Each row comes from the steps of one walk. Every step used is in the known rows, and no mark comes twice. Write the walk behind each row, first mark first.
Each row is shifted at random along 7 fixed directions that mean nothing.
Known rows:
duvak, tufu, duviv, fure, maniz: [ 0.36 -2.63 -0.29  3.53  0.29  0.03 -0.62 -3.00  0.85  0.73 -0.28 -0.95
 -0.42  1.99  3.34  1.09  1.57 -1.64  1.54  0.43  0.40  0.57  1.47  1.76
  1.88  0.07  2.56 -0.62  0.18  1.91 -0.78  2.80  1.62 -0.80 -0.67 -0.12
  0.04  3.24  0.69  0.62  0.71]
bevil, duvak, duviv, fure: [ 0.95 -2.90  1.63  3.67  1.24 -2.02 -0.59 -2.79 -1.51  0.98 -1.52 -3.96
  0.72  1.47  3.67  1.90  2.13 -1.13  1.87 -1.70 -0.91  1.08  2.40  2.45
 -1.05 -0.57  0.39  0.29  1.75  1.51  0.16  0.30  0.84 -1.66  0.68  0.08
 -1.51  2.60  0.75  0.39  0.16]
tufu, duviv, maniz, duvak, fure, bevil, komolop: [-1.79 -2.46 -1.81 -1.02  1.43 -0.68 -1.80 -0.59 -1.32  1.50  0.12 -0.68
  1.96 -0.09 -0.83 -0.56 -0.19  2.28  0.97 -0.12 -0.23  0.79 -2.53  1.22
  0.39  1.47  0.38 -1.36  2.23 -0.31  1.65 -2.85 -1.67  2.79  1.09 -1.24
 -1.70 -0.51  0.66  0.12  0.89]
komolop, maniz, duviv, fure, duvak, tufu, bevil: [-1.55 -0.75 -2.29 -0.11  0.05 -0.53 -1.66  0.60 -2.67  0.75  0.53 -0.85
  1.25  1.00  0.86  0.26 -0.63  1.99  1.36  1.36 -1.30 -2.17 -2.15  0.54
 -1.16 -0.70 -1.21 -2.90  1.94 -0.30  2.08  1.41 -0.61  0.84  1.11  0.25
 -2.12  0.32  0.32 -0.80  2.20]
tufu, fure, bevil, komolop, duvak: [ 0.08 -0.84 -0.17 -1.39 -0.37 -2.16 -1.79 -1.82 -0.14 -0.04  1.20  0.35
  1.77  1.30 -0.62 -2.45  0.48  2.42  0.96  1.71 -1.44  0.00 -2.11 -0.01
  1.52  0.31 -0.66 -1.45 -0.85 -2.17 -1.05 -0.52  0.70  3.53  2.50  0.50
 -1.25  0.53 -0.86  1.04 -1.62]
komolop, fure, duvak, tufu: [-2.00 -1.48 -0.59  0.02 -1.87  0.32  1.10  0.81  0.30  0.66 -0.53  0.87
  1.20  1.64  0.39 -0.66  0.20  1.29 -0.92  0.59  3.05 -0.58 -0.46 -1.23
  1.24 -0.45  1.73 -0.27  0.07  0.04 -0.35 -0.65 -0.23  1.28  1.72 -0.47
  0.71  4.21  0.13  0.34  1.31]
komolop, duviv, maniz, duvak, fure: [-2.89 -0.11 -1.72  2.67  1.37  0.38  0.50  0.71 -1.20  0.85 -0.17  0.04
 -0.17  1.22  0.36  1.91 -0.16  0.88 -1.19  0.88  0.56 -0.54  0.01  0.38
 -0.77 -0.51  0.63  0.07  0.06  1.46  1.36 -2.27 -0.83  0.31 -0.42 -0.62
  0.31  4.30  0.17  1.19  1.41]
duvak, fure, bevil, komolop, duviv: [ 0.01 -3.51 -0.33  0.05 -0.50 -0.38 -0.72  0.92 -2.73 -1.55  0.05 -2.21
 -1.06  2.50  0.68 -1.29  2.26 -1.20  2.61  0.74 -1.30  0.53 -1.47  0.87
  1.14 -1.03  1.24  2.65 -0.41 -1.55  1.47 -1.35  0.03  1.60  2.26  0.22
 -2.00  2.96  3.55  1.46 -1.67]
komolop, duvak, tufu, bevil, fure: [-0.56 -1.26  0.19  1.91  2.38  0.05 -2.15  1.00 -1.50 -1.34  0.23 -1.22
 -0.56  1.57  1.73  0.83  0.65  1.40 -0.10  1.91 -1.26  1.58 -2.32  0.80
  1.18 -0.59  1.46 -0.38  0.35 -0.87  1.69 -2.86  0.77  1.04  1.94  0.76
  0.50  4.10 -0.13  0.82  1.26]
maniz, duviv, komolop, fure, duvak, tufu, bevil: [-0.66 -2.09  0.67 -0.03  0.59 -0.05 -2.25  0.62 -1.81 -0.15  0.13 -0.58
 -0.55  0.57  1.04  0.05  0.11  0.38  0.89  0.12 -0.29 -0.51 -1.82  1.02
  0.15 -0.46  0.47 -2.47  1.48  0.71  0.18 -0.43  0.34  0.11  1.22 -0.73
 -0.40  2.92  0.00 -0.87  1.86]
duviv, fure, maniz, duvak, tufu, bevil, komolop: [-0.86 -2.35 -0.16  0.25  4.23 -0.97 -4.43 -0.77 -2.73  1.13 -0.58 -0.51
 -0.28 -0.31  1.98 -0.14  0.43  0.67  1.23  0.42 -3.66  1.00 -1.99  1.32
  1.16  1.63  1.29 -2.62  1.59 -0.71  0.91 -1.95 -0.69  1.80  0.78 -0.67
 -2.43 -0.10  0.24 -0.63  0.18]
bevil, fure, duviv, komolop: [-1.50 -1.93 -2.53  0.83  1.03  1.09  1.88 -0.86  0.90 -0.55  0.30  1.17
  0.59  2.52 -0.75 -0.63 -0.17  0.70  2.17  1.21  0.97 -0.57 -2.07  0.61
  3.99 -1.44  2.06  0.68  0.60 -0.96  0.19  0.78 -0.29  3.05 -0.58 -0.13
  0.54  1.89  1.59  2.66  0.58]
duviv, fure, bevil, duvak, tufu, komolop, maniz: [-0.54 -2.02  1.76 -1.60 -1.03  0.16 -0.28  0.01 -1.40 -0.08  2.11 -0.67
  2.34  1.52 -0.69 -0.16  0.61  0.32  0.49 -1.36  1.62  0.79 -1.69  2.65
 -0.14  0.11 -1.18 -0.05  2.12 -0.03  0.56 -2.47 -0.92  0.01  2.89 -0.07
  0.20  0.38  1.40 -1.10  1.29]
duviv, komolop, fure, duvak, maniz: [-2.08  0.18 -4.11  0.75 -0.05  0.45  0.43  0.59 -1.12  0.79 -0.34 -0.40
  0.94  2.94  0.70  0.59  0.51  1.25  0.09 -0.43  1.63 -2.18 -1.96  0.04
  0.82  0.29  0.17  0.13 -0.82  0.92 -0.97  0.69 -0.21  2.02 -0.07  0.88
 -1.19  2.48  1.53  1.27  0.42]
tufu, fure, bevil, duvak: [-1.58 -2.13 -1.48 -0.19  1.12  0.51 -1.21  1.31 -0.08 -2.14  1.58  0.61
  1.92  2.84 -1.76  0.22  0.41  4.53  1.15  2.54  0.39 -0.37 -2.83  0.53
  2.35 -0.53 -0.65 -0.38  0.56 -1.22  0.71 -1.93 -0.15  2.41  1.84  0.00
  1.25  2.74  0.45  2.58  1.78]
duvak, maniz, duviv, fure, bevil: [-0.72 -1.78 -0.76  1.45  0.16  0.74  0.02 -2.60 -0.16  0.74 -0.37  0.19
  1.38  2.24  1.48  0.77  1.35 -1.20  1.40  0.01  2.29  0.34  0.62  1.12
  0.60  0.94  1.52 -1.21  0.56  2.49 -0.33  0.68  0.26  0.59 -0.87 -1.32
  0.59  3.76  0.36  1.53  1.86]
bevil, duvak, maniz, duviv: [-2.41 -0.44 -5.09  2.75  1.73  0.77  2.02  0.45 -1.75  0.10 -0.94  0.43
  1.55  2.78 -0.14  2.02  1.27  0.46 -1.31  3.03  0.89 -1.75 -0.97 -0.40
  0.29 -0.29  0.15 -0.20 -0.05  0.16  1.75  0.00 -0.09  2.32 -0.05  0.08
 -0.37  2.73  1.39  2.32  2.19]
tufu, fure, duviv, duvak: [-0.90 -1.69 -0.15  0.21  2.42 -1.65 -5.40 -2.22 -2.11  1.05 -0.15 -0.38
  0.50 -1.67  1.28  1.96 -0.89  2.17  0.12 -0.24 -2.33 -0.12 -0.14  1.95
 -0.83  2.21  1.08 -2.62  4.33  1.97  1.15 -0.17 -0.57  1.34 -1.17  0.35
  0.00 -1.01  0.44 -0.22  2.98]
duvak, duviv, komolop, fure: [-1.65 -0.58 -3.26 -0.16  0.63  0.36  1.47 -1.94 -0.69  1.49 -2.05  1.64
 -1.88 -1.05  0.64 -1.19  0.21 -1.71 -1.08 -0.30  1.27 -0.32 -0.17 -2.35
  2.34  2.04  3.24 -2.01 -1.53  2.78 -1.08  0.37 -1.24  3.54 -1.74  0.29
 -1.14  2.49  0.04  0.94 -0.76]
fure, bevil, duvak, tufu, komolop, maniz: [-0.03 -1.47  0.70 -0.75  1.17  1.32 -1.66  1.08 -2.19 -0.07 -0.32 -0.07
 -1.10  0.66  1.60  0.59  1.52 -2.00 -1.16 -0.04 -0.05  0.10 -0.81  2.07
  1.28  1.76  1.70 -0.28  0.76  1.36 -0.90 -2.90  0.64 -0.10  1.54  0.61
  0.58  2.25  2.63 -1.17  1.49]
duvak, tufu, komolop, maniz, duviv, fure, bevil: [-0.30 -1.29  0.90 -0.41  0.67  0.28 -3.08 -2.83 -1.87  0.73  0.78 -0.68
  0.80  0.95  1.98  0.41  0.80 -1.16  0.94 -1.51  0.31  0.79 -0.71  2.17
 -0.62  1.53  0.45 -2.35  1.41  2.65  0.47 -0.65 -0.81  0.28 -0.51 -1.46
  0.23  1.50  0.17 -0.38  1.13]
komolop, fure, duviv, maniz, duvak, tufu, bevil: [-1.99 -2.22 -0.79  1.39  1.54  0.33 -2.89  1.74 -2.43 -0.76 -0.49  0.59
 -1.72  0.44  1.39  1.54  0.39 -0.07  1.00  1.63 -2.06 -0.37 -1.83  0.59
  0.45 -0.07  1.78 -1.36  1.28  0.29  0.71 -0.84  0.54  0.01  0.66 -0.23
 -0.31  4.26  1.03  0.02  2.32]
tufu, bevil, komolop, maniz: [ 1.02 -0.49  0.76 -0.22  0.68 -0.81 -0.50 -2.02 -2.32  1.83 -0.43 -1.88
  0.95  0.48  1.83 -0.32  1.66 -1.78  0.15  0.32 -1.38 -0.50  0.12  2.57
 -0.15  1.21  0.48 -1.19  0.82  0.15 -0.01  0.07  0.79  0.54  2.03  1.26
 -2.35 -0.41  1.29 -1.47 -0.07]
maniz, duviv, duvak, tufu, fure: [-0.44 -1.65 -0.85  2.34 -0.66 -2.22  1.25 -1.94  2.12  1.69  0.93  0.26
  2.25  0.73  2.02 -0.20  0.11  0.10 -0.54  2.56  0.83 -0.56  0.52 -0.08
  0.89 -1.25 -0.31 -3.51 -0.71 -0.07  0.10  2.93  1.12  1.48  1.16 -0.78
  0.07  1.94 -3.04  0.54  1.02]
tufu, komolop, fure, duviv: [-1.83 -4.06 -3.79 -1.06 -3.17 -0.80 -1.21  0.04 -2.13 -2.25  0.57 -1.39
  0.58  1.70 -1.18 -0.52  0.29  0.37  2.73  0.09  0.12 -0.51 -2.52 -0.45
  0.55 -0.23  0.55  1.95  1.76 -1.61  2.45  0.89 -0.04  2.64  1.75  0.41
 -1.79  0.68  2.20  1.88 -0.76]
maniz, duvak, tufu, duviv, komolop, fure: [-1.16 -2.07 -2.59 -0.50 -1.45 -1.93  1.29 -1.52 -0.31  1.25 -0.08  0.32
  0.95 -0.22 -0.80 -1.53 -0.69 -1.06  0.80 -0.05  0.56  0.26 -0.61 -1.72
  1.69  0.44  1.65 -1.81 -0.67  0.31 -0.39  1.48 -1.11  3.48 -0.14 -0.34
 -2.05  1.08 -0.70  0.65 -1.01]
duviv, duvak, tufu, bevil, fure: [ 0.02 -1.84 -0.32  0.72  1.27 -2.11 -1.98 -2.32 -0.90  1.95 -0.16 -2.21
  3.59  0.13  1.59  0.05 -0.44  1.19 -0.06  0.29 -1.21  1.88 -2.01  1.43
 -0.57  0.72 -0.06 -3.00  2.19 -0.59  1.69 -0.86 -0.10  2.04  2.04 -0.01
 -2.59 -0.12 -2.52 -0.93  0.90]
tufu, duvak, maniz, duviv, fure, bevil: [-1.05 -1.36 -5.99  0.68 -0.16 -0.52  0.98 -3.63  0.67  2.89 -2.32  1.44
  2.95  1.05  1.62 -0.53 -0.09 -1.84  0.63  1.90  0.90 -1.38  0.70 -1.78
  1.61  3.09  1.55 -3.84 -0.68  2.16 -1.43  4.07  0.34  3.38 -1.85 -0.70
 -2.98  1.13 -1.21  1.33  0.97]
fure, duviv, maniz, duvak, tufu: [-3.56 -0.66 -3.44  1.37  0.26  0.00  0.94 -0.19 -0.05  2.27 -0.83  2.73
  2.35  0.90  0.34  0.65 -0.51  0.88 -0.90  2.33 -0.25 -1.31 -1.43 -0.65
  0.80 -0.37  1.18 -1.74  0.64 -0.78  0.50  0.54 -0.99  2.39  0.07 -0.96
 -0.78  2.14 -0.25  0.56  1.86]
bevil, komolop, fure, duvak, tufu, duviv: [ 1.17 -3.92 -1.18  0.93 -2.89 -3.75 -1.26 -0.51 -1.11  1.12 -0.22 -5.03
  1.61  0.71  2.29 -0.64  0.82 -0.47  2.16 -0.04 -1.62 -0.26 -0.84  1.50
 -0.91 -1.48 -0.26 -0.57  1.44 -1.42  1.08  2.70  1.33  0.62  2.92  0.09
 -3.51 -0.16  0.84 -1.11 -0.71]
bevil, komolop, duviv, fure: [-0.24 -0.80  1.06  1.26  2.01 -0.47 -0.46 -3.32 -1.97  0.87 -0.66 -0.20
 -1.43 -0.97  1.99 -0.19  0.62 -0.69  0.28 -0.25 -0.80  0.95  1.68  0.20
  0.45  1.17  1.67 -1.28  0.84  2.36  1.80  0.05 -1.96  1.13 -1.51  0.10
 -0.30  0.77  0.71  0.61 -0.01]
maniz, duvak, duviv, fure, bevil: [-1.27 -0.85 -1.35  1.09  0.26 -0.54 -1.96 -2.12 -1.70  1.15  0.21 -1.35
  1.23  1.27  1.67  0.49  0.45  1.12  2.38 -0.57 -0.42 -0.77 -0.65  1.81
 -1.39  0.06 -0.46 -1.73  1.81  1.30  0.91  0.72 -0.77  0.51 -0.55 -0.84
 -1.24  1.78  0.37  1.14  1.25]
duviv, duvak, tufu, bevil: [-1.14 -0.61  0.31  0.34  1.91 -0.25 -1.09 -3.42  2.18  3.02  0.15  3.67
  1.87 -0.81  1.19 -1.86 -0.62  1.13 -1.00  2.16 -0.36  0.47 -3.27  0.65
  1.08  0.65 -0.63 -6.94 -0.25  1.19 -1.45  1.71 -0.41  2.87  0.65 -1.68
 -1.38  1.00 -4.56 -1.12  0.91]
komolop, duviv, maniz, duvak, tufu, fure: [-1.83 -1.13  1.73  1.27  1.20 -0.44 -3.45  0.45 -1.44 -1.06  2.79 -0.19
 -1.23 -0.11  1.63  1.87  0.19  1.36 -1.00 -0.02 -1.25  0.58 -2.01  1.85
 -0.68 -1.25 -0.75 -1.82  0.32  0.86  2.41 -1.81 -1.15  0.04  0.48 -0.98
  2.43  2.82 -0.79  0.08  1.71]
maniz, duviv, komolop, fure, bevil, duvak, tufu: [-1.96  2.09 -0.03  0.59  1.08  0.21  1.62 -1.80  1.57  1.99  0.23  1.57
  2.24  0.59  0.71 -1.62 -0.32  2.25 -2.43  1.26  2.20 -1.22 -1.92 -0.12
  0.50 -0.14 -0.40 -3.38 -0.09  1.00 -0.76  0.20 -1.47  1.66  0.73 -0.89
  0.82  2.56 -2.59  0.15  0.70]
fure, maniz, duviv, komolop, duvak, tufu: [-0.97  0.87 -0.32  0.66  0.16 -1.47 -0.49  0.40 -2.54  1.45 -0.73 -1.59
  0.41  0.14  1.98 -0.02  0.00  1.15 -0.46  0.21 -1.12 -2.66 -0.15  1.12
 -1.04 -1.49  0.62 -1.05  2.28 -0.59  0.04  0.19  0.50  0.05  1.19  1.20
 -0.31  1.14  1.32 -1.07  1.50]
komolop, fure, bevil, duvak, tufu, duviv, maniz: [-0.02  1.14  1.31  1.88  1.22  0.17 -1.25 -4.42  0.87  2.36 -0.10  0.46
 -0.47 -1.28  2.92  0.92  0.87 -0.12 -2.44 -0.01 -0.45  0.17 -1.20  2.32
 -0.09  1.14  0.54 -4.20 -0.01  4.57 -0.96  1.14 -0.30 -0.07 -1.01 -0.40
  1.00  1.69 -1.52 -2.02  0.81]

Which walk is each row?
[-0.54  0.23 -1.73  1.17  1.23 -1.81 -1.85 -3.46 -1.88  2.80 -0.56  0.28
  1.21 -0.93  1.24  1.00 -0.12 -1.21 -0.87  1.24 -3.25 -0.94  1.06  0.80
 -0.60  2.29  0.39 -3.21  0.57  1.42 -0.03  0.94 -0.43  1.56 -1.47 -0.53
 -2.35  0.11 -0.84 -0.15  0.47]
tufu, fure, bevil, komolop, duviv, maniz, duvak
[-2.59 -2.04 -2.34  0.86  0.85 -0.28  1.72  2.07 -1.25  0.20 -0.07  0.58
  1.21  0.54 -1.37 -0.60 -0.23  3.28  1.96  3.34 -0.29 -1.67 -1.75  0.20
  1.25 -1.50  0.31 -0.31  3.16 -3.05  2.54 -0.78 -0.51  1.62  2.48  0.12
 -1.11  0.74  1.90  0.90  2.62]
fure, duviv, maniz, duvak, tufu, bevil, komolop
[-0.29 -2.81 -1.79  0.84 -1.53 -0.22  3.23 -1.39 -0.12  1.37 -1.77  0.28
  1.34  0.76  0.06 -0.07  1.15 -1.65  0.45  1.37  0.87 -0.59  1.18 -0.06
  1.84  0.61  1.82  0.29  0.54  0.92 -0.66  0.70  0.72  1.02  1.05  0.48
 -1.70  2.08  2.03 -0.30  0.88]
tufu, duvak, fure, bevil, komolop, duviv, maniz
[-0.49  0.01  0.81  1.26  1.73 -1.26 -0.28 -2.51  0.07  2.31 -0.02 -0.81
  1.04 -0.88  1.57 -1.29  0.03  1.51  0.50  0.81  0.12 -0.18  0.27  1.56
 -0.01  0.70  0.34 -2.72  2.19  0.49  0.79 -0.01 -0.91  0.74  0.41 -1.02
 -0.42  0.35 -0.76  0.22  1.07]
maniz, duvak, tufu, duviv, fure, bevil, komolop
[-0.62 -3.39 -0.47  1.63 -0.90 -0.91  0.81 -0.10  0.46  0.26  0.57 -0.27
  1.66  1.24  0.46 -0.26  0.29 -0.82  0.54  1.22  0.27  0.47 -1.18  1.52
  1.23 -1.27 -0.28 -0.64  1.61 -1.64  0.25 -0.77  1.28  0.46  2.61 -1.41
 -0.58  1.83 -0.46  0.13  0.66]
bevil, fure, duviv, maniz, duvak, tufu, komolop
[-0.72 -1.88 -0.19 -0.80 -0.41  0.75 -0.88 -3.11 -0.38  0.54  1.49  1.76
  1.27  1.23 -0.34 -0.32  0.59 -0.07 -0.64 -0.32 -0.57  1.52 -3.48  1.10
  1.60  0.41 -0.56 -1.64 -0.63  1.23  0.45 -1.01 -1.65  2.63  0.49 -0.94
 -0.81  0.32 -0.08 -0.97 -0.90]
bevil, fure, duvak, tufu, komolop, duviv, maniz
[-1.52 -1.46 -2.73  0.83  1.37 -0.16 -2.05 -1.45 -2.68  1.11 -1.07 -1.24
 -0.37 -0.63  1.19  1.09  0.02  1.81  1.04 -0.71 -0.49 -0.84  0.38  0.69
 -0.46  2.10  1.41 -1.00  3.53  1.56  1.50  0.03 -0.77  0.35 -0.73  1.25
 -1.72 -0.09  2.08  0.01  2.33]
tufu, bevil, komolop, duvak, duviv, fure, maniz
[-1.65 -0.97 -0.90 -0.07 -0.45  0.11 -0.84 -3.79 -0.22  1.15  0.23  1.04
  1.39  0.54  0.60  0.18  0.59  0.33  0.14 -0.38 -0.23  0.14 -2.60  0.92
  0.59  0.94  0.60 -1.57  0.67  1.46  0.41  1.05 -0.96  1.80  0.27 -0.23
 -1.01  0.54 -0.22 -0.81 -0.42]
duvak, tufu, bevil, komolop, fure, duviv, maniz
[-2.15 -0.58 -0.03 -1.87  1.38  1.88  0.57 -1.32  0.71  0.96  1.67  3.90
  1.59  1.23 -1.70 -1.35 -0.06  1.45 -0.87  0.91  2.25  1.33 -2.72 -0.22
  2.63  2.05  0.56 -1.86 -0.73  0.52  0.13 -1.97 -2.77  3.15  0.85 -0.56
  0.20  0.93  0.00  0.10  0.92]
duviv, fure, duvak, tufu, bevil, komolop, maniz
[ 0.10 -4.21 -2.63  0.44  1.10 -1.22 -1.80  1.38 -2.56 -0.19 -1.36 -1.65
  0.14  1.17  1.95 -0.10  0.86 -1.29  1.57  1.35 -2.45 -0.46 -0.94  0.40
  1.84  0.08  0.84 -1.16  1.31 -1.17  0.16 -0.87  1.49  1.32  1.81 -0.40
 -2.25  0.76  1.56 -0.11  0.24]
maniz, duviv, fure, bevil, duvak, tufu, komolop
[-0.42  0.26  3.61  0.43  2.03  0.90 -0.83 -0.98 -0.70  0.54  1.16  0.48
 -0.25  0.47  0.92  0.20  1.18  0.20 -0.79  0.28  0.78  0.55 -0.73  3.03
  0.21  0.88  0.83 -0.47  1.73  1.05  0.00 -2.02 -0.50 -0.76  1.70  0.48
  1.31  2.09  1.44 -0.91  1.86]
fure, duviv, duvak, tufu, bevil, komolop, maniz
[-1.99 -1.23 -0.14  2.36  0.29  0.91  2.06 -0.53  2.02  0.66  0.58  3.36
  0.22  0.63  0.03 -0.83 -0.26  0.36  0.10  3.25  1.84 -0.16 -0.67 -0.35
  1.49 -0.67  0.56 -3.00  0.01  0.44 -0.27  1.52 -0.07  0.44  0.59 -1.31
  0.34  4.76 -1.94  1.05  2.43]
komolop, duviv, fure, maniz, duvak, tufu, bevil
[ 0.20  0.04 -1.14  1.61 -0.60 -0.18  1.24 -1.06 -2.25  0.63  0.18 -2.10
  1.08  1.60  1.16  1.24  0.99 -2.00 -1.70  1.33  1.09 -1.26  1.42  1.12
 -1.17  0.13  0.06 -0.36  1.25  0.84  1.84 -0.06  0.73 -0.39  0.96  0.16
 -0.10  1.63  1.14 -0.20  1.78]
bevil, fure, duvak, tufu, komolop, maniz, duviv
[-1.11  1.03 -1.60 -0.91  2.41  0.82 -1.60 -0.08 -3.05  1.13 -0.70 -1.21
 -0.79 -0.32  1.18  1.16 -0.33 -0.16 -0.57 -1.13 -0.99 -2.15 -0.95  2.06
 -0.27  2.05  1.29 -0.67  2.28  2.31  0.32 -0.56 -1.06  0.43 -0.98  1.89
 -0.77 -0.31  2.85 -0.96  1.81]
tufu, bevil, duvak, fure, duviv, komolop, maniz
[-1.09 -2.71 -1.38 -2.09  1.49 -0.24 -5.61 -2.19 -2.94  0.95 -0.32  0.55
  0.02 -0.55  1.55 -0.31 -0.17 -1.19  1.24 -1.65 -2.35  1.52 -2.10  0.43
  0.34  3.46  1.45 -2.99  0.96  2.23  0.37 -1.21 -2.12  2.81 -1.60 -1.57
 -2.06  0.26  0.33 -0.16  0.07]
maniz, duvak, tufu, komolop, duviv, fure, bevil
[-1.44 -0.75 -1.63  0.50  2.11  0.17 -1.84  0.14 -1.05  0.29  0.06 -1.24
  1.14  1.50  0.78  1.10  0.94  1.42 -0.31 -1.56  0.65  0.12 -3.54  2.19
  0.06  1.33 -0.37 -0.63  0.66  1.74 -0.83 -1.51 -0.79  1.41  0.49  0.30
 -0.56  1.96  0.97  0.50  0.96]
tufu, duviv, komolop, fure, bevil, duvak, maniz
[-0.60 -1.69  0.86 -1.82  1.28  0.53 -2.10 -0.82 -1.67  0.48  0.35 -0.39
  0.52  0.40  0.71  1.10  0.45 -1.48 -0.47 -2.51  0.11  0.56 -1.26  2.42
  1.04  2.12  1.83  0.10  1.63  1.68 -0.56 -1.67 -1.12  0.84  0.07  0.58
  0.37  0.37  2.36 -1.07  1.31]
bevil, duvak, tufu, fure, duviv, komolop, maniz
[-1.53 -1.85 -2.55  0.17 -0.58 -0.17 -0.59 -0.70 -0.71  1.13  0.07  0.29
  1.37  0.68  0.47  0.28 -0.33  0.33  1.98  0.81  0.75 -0.33 -0.11  0.25
  0.43  1.13  1.44 -1.62  1.59  1.28  0.75  1.13 -0.98  1.34 -0.79 -0.54
 -0.60  1.74  1.19  0.97  2.56]
komolop, maniz, duvak, tufu, duviv, fure, bevil
[ 0.50 -0.30  0.89  1.09  1.45 -2.35 -2.37 -2.88 -1.73  3.58 -1.24 -2.99
  1.77 -1.61  3.42  1.11  0.84 -0.94 -1.34 -2.63 -0.22 -0.06  0.50  3.43
 -2.93  2.84 -0.27 -2.45  3.06  3.16 -0.84  0.20  0.00 -0.31  0.27  0.60
 -2.15 -0.49 -0.06 -1.86  1.64]
tufu, fure, bevil, komolop, duviv, duvak, maniz
[-0.26 -0.98 -2.02 -0.04  0.41 -0.88  0.56 -1.60 -0.77  0.68 -0.07 -0.76
  3.69  1.79 -0.81 -0.14  0.07  1.79  0.73  1.53  0.44 -1.01  0.17  0.42
  0.61  1.32 -0.80 -1.39  1.84  0.11  0.10  0.17 -0.21  1.49  1.02  0.32
 -1.42  0.18  0.15  1.00  1.28]
tufu, komolop, maniz, duviv, fure, bevil, duvak
[-1.17 -2.28 -4.47 -0.60  3.98  0.69 -2.35 -0.93 -2.53  1.18 -1.31  0.76
  0.23  1.20  0.53  1.02 -0.15 -1.51  0.35 -0.55 -1.69  0.10 -2.71  0.16
  2.76  2.23  2.23 -2.40 -0.01  1.47 -0.39 -0.94 -1.05  4.16 -2.37 -0.78
 -2.05  0.14  1.35  0.48  0.88]
tufu, bevil, fure, duvak, maniz, duviv, komolop
[-1.07 -1.92 -0.06  0.08 -0.07 -1.06 -1.75  0.64 -2.88  0.78  0.11 -2.28
  2.03  2.56  1.68  0.88  0.57  0.96  1.12 -0.86 -0.40 -0.45 -0.32  0.93
 -0.45 -0.68  0.55  0.59  1.81 -0.92  1.40 -1.11 -0.80  0.20  1.68 -0.15
 -1.04  1.28  2.17 -0.63  1.04]
bevil, komolop, maniz, duviv, fure, duvak, tufu
[-2.11 -0.26 -0.34  2.24 -0.78 -1.59  1.13 -0.94 -0.03  1.58  0.62 -0.01
  2.77  2.20  0.99  0.02  0.44  0.63  0.34  1.33 -0.33 -0.82 -0.84  0.68
 -0.23 -1.95 -0.17 -0.28  0.30 -1.85  0.29  0.74 -0.20  0.57  1.96 -0.80
 -1.04  2.77 -0.65  0.39 -0.22]
bevil, komolop, fure, duviv, maniz, duvak, tufu
